Below are the code and all the weights of a small trained network. Each question names an input and a target symbol and asks about switching units off, where a switched-off unit gives its printed mean instead of its output.

import numpy as np


def w(rows, s, z=0):
    codes = np.array(rows[::2]) - 128.0
    scale = np.full(codes.shape[1], s)
    scale[-1] = z or s
    return codes * scale


def norm(h):
    return h / np.sqrt((h * h).mean(-1, keepdims=True) + 1e-5)


def f(y):
    return y / 2 * (1 + np.tanh(0.7978845608 * (y + 0.044715 * y**3)))


def softmax(a):
    e = np.exp(a - a.max(-1, keepdims=True))
    return e / e.sum(-1, keepdims=True)


def log_softmax(a):
    a = a - a.max(-1, keepdims=True)
    return a - np.log(np.exp(a).sum(-1, keepdims=True))


def net(x, mask):
    ids = ['βδπσφψ'.index(c) for c in x.split()]
    T = len(ids)
    res = E[ids] + P[:T]
    r = norm(res)
    for j in range(2):
        rows = slice(3 * j, 3 * j + 3)
        q, k, v = (r @ M[0][rows].T for M in (Q, K, V))
        z = softmax(np.where(np.tri(T) > 0, q @ k.T / 3**0.5, -1e9)) @ v
        o = O[0][rows]
        res = res + np.where(mask[j], z, o[:, -1]) @ o[:, :-1]
    y = f(norm(res) @ A[0][:, :-1].T + A[0][:, -1])
    res = res + np.where(mask[2:18], y, B[0][:, -1]) @ B[0][:, :-1]
    return log_softmax(norm(res)[-1] @ U[:, :-1].T + U[:, -1])


Q, K, V, O, A, B = {}, {}, {}, {}, {}, {}
E = w([
[113,253,132,102],'β',
[7,33,148,59],'δ',
[156,129,218,141],'π',
[160,135,56,228],'σ',
[104,76,56,214],'φ',
[143,195,113,161],'ψ',
],0.019)
P = w([
[191,141,127,126],'0',
[113,161,144,156],'1',
[97,183,197,195],'2',
[157,170,178,173],'3',
[195,126,120,133],'4',
[187,123,71,2],'5',
],0.018)
Q[0] = w([
[179,89,79,39],'head 1',
[139,106,130,117],'head 1',
[71,125,149,149],'head 1',
[189,2,58,90],'head 2',
[199,38,124,90],'head 2',
[170,111,97,124],'head 2',
],0.034)
K[0] = w([
[56,160,179,198],'head 1',
[104,142,140,132],'head 1',
[183,107,141,115],'head 1',
[2,184,33,171],'head 2',
[32,173,101,168],'head 2',
[91,141,129,110],'head 2',
],0.032)
V[0] = w([
[50,177,2,66],'head 1',
[144,108,166,69],'head 1',
[170,158,188,128],'head 1',
[152,118,54,75],'head 2',
[110,146,91,122],'head 2',
[152,119,119,105],'head 2',
],0.027)
O[0] = w([
[12,130,7,36,19],'head 1',
[220,145,99,99,95],'head 1',
[209,91,61,138,255],'head 1',
[41,160,94,156,34],'head 2',
[107,161,112,110,96],'head 2',
[101,131,125,149,118],'head 2',
],0.02,0.013)
A[0] = w([
[161,138,118,113,126],'neuron 1',
[158,224,145,102,99],'neuron 2',
[121,66,180,113,9],'neuron 3',
[127,114,103,123,100],'neuron 4',
[169,194,158,137,115],'neuron 5',
[152,253,138,115,89],'neuron 6',
[129,186,146,50,142],'neuron 7',
[173,118,142,79,105],'neuron 8',
[112,81,130,129,110],'neuron 9',
[146,169,122,158,94],'neuron 10',
[112,177,198,24,88],'neuron 11',
[81,90,182,83,39],'neuron 12',
[101,170,126,139,107],'neuron 13',
[115,159,131,110,135],'neuron 14',
[98,69,148,77,162],'neuron 15',
[109,40,136,119,123],'neuron 16',
],0.039,0.011)
B[0] = w([
[130,143,158,116,205],'neuron 1',
[204,159,101,116,166],'neuron 2',
[119,137,234,133,158],'neuron 3',
[128,148,139,172,159],'neuron 4',
[99,119,189,124,233],'neuron 5',
[171,100,88,55,177],'neuron 6',
[130,112,81,54,192],'neuron 7',
[202,99,101,123,246],'neuron 8',
[136,102,113,132,134],'neuron 9',
[152,132,155,86,154],'neuron 10',
[89,129,220,62,172],'neuron 11',
[120,1,103,160,153],'neuron 12',
[96,202,100,140,172],'neuron 13',
[93,148,117,118,157],'neuron 14',
[82,41,120,127,168],'neuron 15',
[138,46,138,132,172],'neuron 16',
],0.061,0.011)
U = w([
[153,96,12,152,232],'β',
[110,151,113,5,4],'δ',
[206,200,152,200,111],'π',
[103,187,176,133,196],'σ',
[34,80,144,103,4],'φ',
[195,103,170,109,153],'ψ',
],0.014,0.0034)

Each question gives the input, a string of symbols that net reads in full, and the target symbol t.
The units are the heads (3 rows each of Q, K, V and O) and the neurons (one row each of A and B). Each row of codes is followed by its name. A weight is (code - 128) times the scale printed after its matrix; where a second scale follows, it is the last column's (O, A, B and U).
mask holds one flag per unit, heads first, then neurons. A switched-off unit (its flag False) gives its mean, the last column of its rows in O or B, instead of its output. The means were averaged over made-up inputs and are rounded, as every weight is.
A unit's drop is (log p(t) with every unit on - log p(t) with that unit switched off) / (log p(t) with every unit on - log p(t) with every unit switched off).
The circuit of an input: a set's keep is (log p(t) with only the set's units on - log p(t) with every unit switched off) / (log p(t) with every unit on - log p(t) with every unit switched off). Starting from the 12 units with the biggest drops (on a tie, the unit counted first), units are removed one at a time, each time the one whose removal leaves the highest keep (on an exact tie, the one counted first), for as long as the keep stays at least 0.8.
circuit, biggest first: the units of the circuit, biggest drop first
k most important neurons: the k neurons with the biggest drops, biggest first
drop of u: that unit's drop, to one decimal
input φ β π δ, target φ: circuit, biggest first	(head 1)
input ψ β ψ β ψ, target β: 3 most important neurons	(neuron 5; neuron 11; neuron 3)
input β β β π σ, target β: circuit, biggest first	(head 1; neuron 5)
input π β φ φ π β, target φ: circuit, biggest first	(head 1; neuron 12)
input π φ β δ φ, target φ: circuit, biggest first	(head 1; neuron 8)
input φ β δ δ δ π, target δ: circuit, biggest first	(head 1; neuron 7)
input β ψ φ δ ψ β, target δ: circuit, biggest first	(head 2; neuron 6)
input φ δ β ψ, target φ: circuit, biggest first	(head 1; neuron 12)
input π δ ψ π ψ, target δ: 2 most important neurons	(neuron 11; neuron 7)
input β φ β, target β: circuit, biggest first	(head 1; neuron 11)
input β ψ β φ, target β: drop of head 2	0.1
input π σ β β, target π: drop of head 1	0.3
input φ β β σ, target φ: drop of neuron 8	0.3
input ψ π π β π ψ, target π: circuit, biggest first	(head 1)
input β β σ, target β: 4 most important neurons	(neuron 5; neuron 11; neuron 3; neuron 1)
